Below is a small trained network, with its code and all its weights. Each question gives an input and a class and asks what happens when units are switched off, that is, made to give their printed mean instead of their output.

import numpy as np


def w(rows, s, z=0):
    codes = np.array(rows[::2]) - 128.0
    scale = np.full(codes.shape[1], s)
    scale[-1] = z or s
    return codes * scale


def f(y):
    return y / 2 * (1 + np.tanh(0.7978845608 * (y + 0.044715 * y**3)))


def log_softmax(a):
    a = a - a.max(-1, keepdims=True)
    return a - np.log(np.exp(a).sum(-1, keepdims=True))


def net(x, mask):
    res = np.array(x, float).reshape(1, 3) / 4 @ E
    y = f(res @ A[0][:, :-1].T + A[0][:, -1])
    res = res + np.where(mask, y, B[0][:, -1]) @ B[0][:, :-1]
    return log_softmax(res[-1] @ U[:, :-1].T + U[:, -1])


A, B = {}, {}
E = w([
[154,231,55,55],'x0',
[247,92,197,26],'x1',
[8,14,114,1],'x2',
],0.0074)
A[0] = w([
[33,119,74,120,190],'n0',
[145,96,134,80,165],'n1',
[148,49,136,26,134],'n2',
[74,132,92,69,225],'n3',
[64,114,123,103,198],'n4',
[135,123,201,192,179],'n5',
[136,81,125,212,127],'n6',
[86,67,86,178,200],'n7',
[219,143,77,131,188],'n8',
[65,94,52,140,146],'n9',
[188,192,167,124,158],'n10',
[82,157,52,132,225],'n11',
[125,141,102,190,151],'n12',
[171,83,199,193,189],'n13',
[202,119,89,3,220],'n14',
[140,200,123,233,172],'n15',
[91,190,55,164,201],'n16',
[125,82,162,152,113],'n17',
[120,99,135,191,188],'n18',
[64,79,113,107,253],'n19',
[187,131,168,114,191],'n20',
[106,82,141,128,162],'n21',
[145,104,248,115,203],'n22',
[151,120,159,65,162],'n23',
],0.012,0.0049)
B[0] = w([
[60,81,132,91,202],'n0',
[253,119,174,88,176],'n1',
[148,174,202,113,229],'n2',
[116,85,149,33,199],'n3',
[109,29,173,92,185],'n4',
[164,138,173,242,193],'n5',
[163,144,184,122,174],'n6',
[102,61,160,112,186],'n7',
[107,191,79,144,202],'n8',
[67,90,84,102,181],'n9',
[92,141,33,162,205],'n10',
[56,126,167,61,189],'n11',
[99,195,163,129,171],'n12',
[146,112,155,249,214],'n13',
[201,156,69,52,245],'n14',
[80,195,140,167,236],'n15',
[65,154,176,99,202],'n16',
[160,87,147,175,155],'n17',
[80,143,216,121,175],'n18',
[96,33,222,110,216],'n19',
[193,160,63,200,196],'n20',
[156,60,165,107,165],'n21',
[229,84,138,172,216],'n22',
[200,162,110,88,185],'n23',
],0.0077,0.011)
U = w([
[181,100,120,85,2],'0',
[164,131,31,89,104],'1',
[146,81,130,178,166],'2',
[78,200,138,139,115],'3',
[150,95,4,180,23],'4',
[86,69,115,57,233],'5',
],0.014,0.0016)

Each question gives the input, the list of numbers given to net, and the class t.
The units are the neurons (one row each of A and B). Each row of codes is followed by its name. A weight is (code - 128) times the scale printed after its matrix; where a second scale follows, it is the last column's (A, B and U).
mask holds one flag per neuron, in row order. A switched-off neuron (its flag False) gives its mean, the last column of its row in B, instead of its output. The means were averaged over made-up inputs and are rounded, as every weight is.
A unit's drop is (log p(t) with every unit on - log p(t) with that unit switched off) / (log p(t) with every unit on - log p(t) with every unit switched off).
The circuit of an input: a set's keep is (log p(t) with only the set's units on - log p(t) with every unit switched off) / (log p(t) with every unit on - log p(t) with every unit switched off). Starting from the 12 units with the biggest drops (on a tie, the unit counted first), units are removed one at a time, each time the one whose removal leaves the highest keep (on an exact tie, the one counted first), for as long as the keep stays at least 0.8.
units of the circuit, in order: the units of the circuit, biggest drop first
most important unit: the unit with the biggest drop
top k neurons: the k neurons with the biggest drops, biggest first
drop of u: that unit's drop, to one decimal
input [-7,-8,-1], class 3: top 2 neurons	[n15 n12]
input [8,5,-8], class 4: most important unit	n10
input [-1,5,8], class 0: units of the circuit, in order	[n1 n2]
input [-4,-4,-2], class 3: units of the circuit, in order	[n22 n15]
input [-8,4,8], class 0: units of the circuit, in order	[n22 n1]
input [0,0,-2], class 3: top 2 neurons	[n22 n14]
input [-8,-6,-6], class 3: top 2 neurons	[n15 n12]
input [-8,-7,1], class 5: top 2 neurons	[n0 n9]
input [7,6,8], class 0: top 2 neurons	[n14 n1]
input [5,8,-4], class 1: drop of n14	0.1
input [4,-2,0], class 5: drop of n5	0.2
input [1,8,-3], class 1: drop of n14	0.2
input [5,6,-5], class 1: drop of n14	0.4
input [8,6,-5], class 1: top neuron	[n14]
